Here is a tiny trained network, its code and every weight. The questions are about switching its units off for an input and a class, where a switched-off unit gives its printed mean instead of its output.

import numpy as np


def w(rows, s, z=0):
    codes = np.array(rows[::2]) - 128.0
    scale = np.full(codes.shape[1], s)
    scale[-1] = z or s
    return codes * scale


def f(y):
    return y / 2 * (1 + np.tanh(0.7978845608 * (y + 0.044715 * y**3)))


def log_softmax(a):
    a = a - a.max(-1, keepdims=True)
    return a - np.log(np.exp(a).sum(-1, keepdims=True))


def net(x, mask):
    res = np.array(x, float).reshape(1, 8) / 4 @ E
    y = f(res @ A[0][:, :-1].T + A[0][:, -1])
    res = res + np.where(mask, y, B[0][:, -1]) @ B[0][:, :-1]
    return log_softmax(res[-1] @ U[:, :-1].T + U[:, -1])


A, B = {}, {}
E = w([
[2,185,133,124,137,202,46,135,116],'x0',
[218,98,157,130,159,74,195,95,134],'x1',
[218,111,85,135,89,95,143,124,117],'x2',
[134,161,197,111,90,65,129,193,164],'x3',
[76,56,172,143,224,202,226,70,114],'x4',
[162,132,166,158,102,50,181,120,179],'x5',
[137,112,143,140,153,129,177,131,152],'x6',
[202,161,128,85,68,107,189,211,87],'x7',
],0.0082)
A[0] = w([
[163,207,143,136,60,73,141,156,44,179],'n1',
[86,223,129,125,116,188,22,62,65,221],'n2',
[1,123,65,133,171,93,98,146,55,216],'n3',
[220,139,94,149,152,130,123,223,114,186],'n4',
[117,57,179,160,169,191,245,51,143,252],'n5',
[107,160,118,133,179,173,83,141,104,170],'n6',
],0.0079,0.0034)
B[0] = w([
[159,107,123,118,74,129,117,152,228,190],'n1',
[129,5,142,141,118,200,208,194,98,209],'n2',
[72,43,183,189,75,168,205,83,85,191],'n3',
[98,88,61,133,70,27,89,126,123,179],'n4',
[114,221,173,78,189,117,148,23,124,248],'n5',
[52,106,187,254,68,160,163,178,67,168],'n6',
],0.009,0.014)
U = w([
[117,21,188,162,64,255,149,226,111,55],'0',
[252,145,98,32,57,46,88,241,236,254],'1',
[113,211,195,26,146,138,140,47,122,60],'2',
],0.0061,0.0022)

Each question gives the input, the list of numbers given to net, and the class t.
The units are the neurons (one row each of A and B). Each row of codes is followed by its name. A weight is (code - 128) times the scale printed after its matrix; where a second scale follows, it is the last column's (A, B and U).
mask holds one flag per neuron, in row order. A switched-off neuron (its flag False) gives its mean, the last column of its row in B, instead of its output. The means were averaged over made-up inputs and are rounded, as every weight is.
A unit's drop is (log p(t) with every unit on - log p(t) with that unit switched off) / (log p(t) with every unit on - log p(t) with every unit switched off).
The circuit of an input: a set's keep is (log p(t) with only the set's units on - log p(t) with every unit switched off) / (log p(t) with every unit on - log p(t) with every unit switched off). Starting from all 6 units, units are removed one at a time, each time the one whose removal leaves the highest keep (on an exact tie, the one counted first), for as long as the keep stays at least 0.8.
circuit, biggest first: the units of the circuit, biggest drop first
k most important neurons: the k neurons with the biggest drops, biggest first
drop when u is switched off: that unit's drop, to one decimal
input [-5,-1,7,5,0,-2,5,-7], class 1: 3 most important neurons -> n3; n5; n6
input [0,8,1,-3,-3,-7,1,1], class 1: circuit, biggest first -> n5; n3; n2
input [-3,1,0,-5,-3,1,7,-3], class 2: 2 most important neurons -> n1; n2
input [-7,-1,3,3,2,0,2,0], class 1: circuit, biggest first -> n3
input [-8,5,8,6,5,-7,3,2], class 1: 3 most important neurons -> n4; n3; n6
input [-1,5,-5,0,-1,4,-1,2], class 1: 2 most important neurons -> n5; n3
input [-5,-8,-5,-8,3,5,0,1], class 2: 2 most important neurons -> n5; n2
input [-4,-6,-4,5,5,0,2,6], class 2: drop when n2 is switched off -> 0.3
input [8,4,-3,-6,-6,8,8,-6], class 0: drop when n5 is switched off -> 0.1
input [1,4,8,-2,6,-7,7,7], class 2: drop when n5 is switched off -> 0.1
input [0,1,-3,6,0,5,-2,-3], class 1: 2 most important neurons -> n5; n3
